Each row has a name. Each question is about the rows just above it. Places in a row count from 1.

[ 91 130 101 165 149 179  81 133 136  82 157 148  94  92 128 109] : runed
[138 141 135 123 131  89 132  67 179 117 157 199 148 134 129 126] : duf
[144 112 141 109 114 112 151 144 107 155 102  93 140 145 126 138] : kude
[170  99 162  79  97  60 183 118 118 180  87  99 170 172 120 148] : zoru
[118 111 123 128 119 160 123 186  76 137  92  51 110 124 119 127] : Fubo
[150 128 139 123 136 120 156 133 128 160 133 135 142 141 152 146] : bufe
[ 87 148 100 161 141 169  74 119 144  70 155 153  95  92 115 102] : Veraz
[118 111 123 128 119  97 123 186  76 137  92  51 110 124 119 127] : gizit
[102 157 109 156 147 141  87  81 178  76 177 204 114 101 126 109] : pofu
[138 113 134 125 134  91 132  65 182 117 162 205 148 134 133 128] : vesak
[102 126 112 143 127 140  99 159 103 105 117  92 101 109 114 114] : teg
Right after [145] comes  [126]
What comes right after [67] in the named rows?  [179]
What comes right after [129] in the named rows?  [126]

[ 88 114 128 145  87 225 104  90 157 128  87] = kigi
[ 88 114 128 145 190 225 113 127 157 129  87] = duzof
[201 137 141 140 180  39 151 135  79 111 154] = bogul
The entry that follows [190]:  [225]
The entry that follows [137]:  [141]
At which places does kigi hold [128]?  3 10

[138  36 191 169 137 137  83 197  48 156 214  77 216  47] : vif
[205 194  38 215  69  56  38  50 121 185  43  71 124  99] : soz
[ 68 131 137 218  91 212  45 190 185 117 204  74  89  44] : feg
[ 59  50 214  57 116 181 175 127 145 108  63 155  82  37] : vezet
[123  69 135 195  44 115  57 207 150  79  55 119 123 207] : muve
[115  55 120 211  84  46 158 125  88 173  37  55 166 189] : bele
[ 56  58 100  84  46 115 208  61  55 210 120 179 170 213] : dop
[ 98  71  83  71 172 112  55 186 117  83 163 165 151 180] : bam
[ 54 126 160  99 193 132 130  47 203 187 191  89  43 148] : Vid
[205 194  38 215  69  56  38  50 121 185  43  71 124 151] : Bune
At which places does bele hold [88]?  9
The entry that follows [68]:  [131]
Every place of [207] in muve:  8 14

[107  36  36 128] -> bom
[ 37 216 216 134] -> fezus
[158 106 157  81] -> Patur
Places of [216] in row fezus:  2 3
At which places does bom hold [36]?  2 3
[107  36  36 128] is in which row?  bom
Right after [37] comes  [216]
Places of [106] in row Patur:  2
The entry that follows [106]:  [157]
Right after [157] comes  [81]

[219 126 154 153] = Zil
[158 112 132 118] = Goro
[171 137 131 130] = rezum
[132 139 132 126] = mube
[ 79 126 117 135] = tona
[162 120 141 132] = Feno
[121 141 116 100] = sed
[103 125 119  95] = menos
[ 93 138 109  97] = fim
[113 124 134 145] = tepi
What comes right after [117] in the named rows?  [135]
Right after [120] comes  [141]
Right after [131] comes  [130]
The entry that follows [139]:  [132]
Places of [139] in row mube:  2
The entry that follows [134]:  [145]
What comes right after [113] in the named rows?  [124]

[ 50 127 174 163 191 199  92]  gekel
[162 127 162 157 166 166  73]  bavo
[201 126  92  62 191 190  84]  Depe
What comes right after [50] in the named rows?  [127]
What comes right after [157] in the named rows?  [166]
Every place of [162] in bavo:  1 3
Right after [199] comes  [92]
What comes right after [126] in the named rows?  [92]

[132 133 133 105]  Gopuz
[137 136 134 157]  Teti
[157 157 157 157]  fitir
[106 106 106 136]  raru
[105  66 154 119]  venek
At which places does fitir hold [157]?  1 2 3 4
The entry that follows [134]:  [157]
Every place of [137] in Teti:  1
Every place of [106] in raru:  1 2 3
Right after [154] comes  [119]
Places of [133] in row Gopuz:  2 3
What comes right after [137] in the named rows?  [136]

[103 132 132 205 103 132] = kuno
[121 116  93 123  67 104] = sina
[159 159 160 160 151 159] = Toge
[127  96 104 168  77 132] = mase
[ 90 132 160 131  94 150] = Bol
[130  88 130 104 104 130] = fef
[106  87  87  94  87  87] = ritik
Every place of [87] in ritik:  2 3 5 6
At which places does Toge hold [159]?  1 2 6
At which places does kuno hold [132]?  2 3 6
At which places does ritik hold [106]?  1
Every place of [130] in fef:  1 3 6
Right after [121] comes  [116]

